Below is a small trained network, with its code and all its weights. Each question gives an input and a class and asks what happens when units are switched off, that is, made to give their printed mean instead of their output.

import numpy as np


def w(rows, s, z=0):
    codes = np.array(rows[::2]) - 128.0
    scale = np.full(codes.shape[1], s)
    scale[-1] = z or s
    return codes * scale


def f(y):
    return y / 2 * (1 + np.tanh(0.7978845608 * (y + 0.044715 * y**3)))


def log_softmax(a):
    a = a - a.max(-1, keepdims=True)
    return a - np.log(np.exp(a).sum(-1, keepdims=True))


def net(x, mask):
    res = np.array(x, float).reshape(1, 8) / 4 @ E
    y = f(res @ A[0][:, :-1].T + A[0][:, -1])
    res = res + np.where(mask, y, B[0][:, -1]) @ B[0][:, :-1]
    return log_softmax(res[-1] @ U[:, :-1].T + U[:, -1])


A, B = {}, {}
E = w([
[122,138,198,165,91,159,249,158,161,43,144],'x0',
[106,149,206,126,210,28,111,142,62,137,180],'x1',
[123,120,119,115,139,114,138,118,148,120,126],'x2',
[104,129,110,118,157,127,132,135,135,106,109],'x3',
[139,121,137,128,115,119,126,115,128,128,119],'x4',
[218,238,86,75,163,116,169,71,44,89,121],'x5',
[114,148,118,127,128,138,112,149,125,111,137],'x6',
[116,122,129,131,134,134,129,125,105,117,93],'x7',
],0.015)
A[0] = w([
[105,143,131,126,167,60,84,132,95,173,132,97],'neuron 0',
[179,164,103,128,100,207,202,88,126,83,134,106],'neuron 1',
[62,72,142,183,56,190,105,137,199,122,103,218],'neuron 2',
[131,142,214,120,109,114,206,177,124,63,142,81],'neuron 3',
[106,138,190,170,116,114,179,182,173,131,111,115],'neuron 4',
[157,200,143,96,199,72,115,74,43,129,155,112],'neuron 5',
[109,132,177,73,146,80,63,121,108,157,128,106],'neuron 6',
[160,106,8,125,97,168,67,97,143,168,95,194],'neuron 7',
[122,135,237,197,169,14,182,178,88,54,169,2],'neuron 8',
[49,65,154,179,132,99,67,136,141,149,146,229],'neuron 9',
[96,66,190,171,108,186,182,141,163,59,149,163],'neuron 10',
],0.011,0.0079)
B[0] = w([
[75,87,132,193,63,97,89,161,99,101,173,189],'neuron 0',
[79,233,172,152,105,69,227,120,148,39,82,202],'neuron 1',
[74,69,104,131,114,180,106,105,183,208,113,252],'neuron 2',
[152,169,139,55,153,223,141,181,170,60,118,215],'neuron 3',
[150,65,68,132,138,144,127,117,139,148,125,193],'neuron 4',
[144,142,45,197,102,178,115,67,118,101,180,249],'neuron 5',
[108,114,105,165,97,61,96,153,121,145,76,184],'neuron 6',
[211,94,184,31,158,243,147,100,96,112,211,222],'neuron 7',
[212,67,128,65,167,196,100,146,101,155,176,241],'neuron 8',
[94,92,206,136,214,79,27,199,130,208,104,229],'neuron 9',
[127,100,48,157,74,131,71,86,220,122,152,234],'neuron 10',
],0.011,0.023)
U = w([
[146,82,198,44,142,167,88,150,156,197,135,248],'0',
[112,105,14,254,59,148,95,74,160,155,144,138],'1',
[211,163,108,57,123,158,149,82,38,91,158,156],'2',
[102,200,166,153,74,114,187,118,166,77,69,2],'3',
[89,109,176,185,136,16,68,155,91,195,133,29],'4',
],0.011,0.0027)

Each question gives the input, the list of numbers given to net, and the class t.
The units are the neurons (one row each of A and B). Each row of codes is followed by its name. A weight is (code - 128) times the scale printed after its matrix; where a second scale follows, it is the last column's (A, B and U).
mask holds one flag per neuron, in row order. A switched-off neuron (its flag False) gives its mean, the last column of its row in B, instead of its output. The means were averaged over made-up inputs and are rounded, as every weight is.
A unit's drop is (log p(t) with every unit on - log p(t) with that unit switched off) / (log p(t) with every unit on - log p(t) with every unit switched off).
The circuit of an input: a set's keep is (log p(t) with only the set's units on - log p(t) with every unit switched off) / (log p(t) with every unit on - log p(t) with every unit switched off). Starting from all 11 units, units are removed one at a time, each time the one whose removal leaves the highest keep (on an exact tie, the one counted first), for as long as the keep stays at least 0.8.
units of the circuit, in order: the units of the circuit, biggest drop first
unit that matters most: the unit with the biggest drop
top k neurons: the k neurons with the biggest drops, biggest first
drop when u is switched off: that unit's drop, to one decimal
input [-3,-8,4,-7,4,4,4,-1], class 2: unit that matters most -> neuron 7
input [0,-8,-5,1,-4,-1,-6,0], class 0: top 2 neurons -> neuron 7; neuron 5
input [0,-5,1,-8,4,1,-1,0], class 2: units of the circuit, in order -> neuron 9; neuron 7
input [-3,-8,4,-5,8,0,3,-6], class 0: top 2 neurons -> neuron 5; neuron 2
input [2,-8,7,2,-1,1,-4,-1], class 3: top 2 neurons -> neuron 1; neuron 5
input [0,8,6,1,2,1,0,2], class 1: top 3 neurons -> neuron 5; neuron 7; neuron 0
input [-5,2,0,5,4,1,-2,6], class 1: top 2 neurons -> neuron 5; neuron 9
input [1,0,-1,0,8,8,-1,3], class 3: top 3 neurons -> neuron 1; neuron 8; neuron 7
input [-3,2,4,2,7,0,-5,-8], class 4: top 2 neurons -> neuron 10; neuron 2
input [7,-6,-1,-3,2,1,8,8], class 3: top 3 neurons -> neuron 1; neuron 5; neuron 3
input [-3,-6,-2,-3,-1,0,-1,-1], class 0: top 2 neurons -> neuron 5; neuron 2
input [0,3,-4,-7,2,1,1,2], class 1: top 2 neurons -> neuron 7; neuron 9
input [7,-2,-6,-4,-4,5,4,-6], class 3: drop when neuron 1 is switched off -> 0.4
input [-5,-5,7,-7,-2,0,4,8], class 0: drop when neuron 5 is switched off -> 0.6
input [-6,5,7,-6,-1,8,3,-6], class 1: drop when neuron 5 is switched off -> 0.1
input [5,-5,-5,-6,-8,8,-3,-4], class 3: units of the circuit, in order -> neuron 1
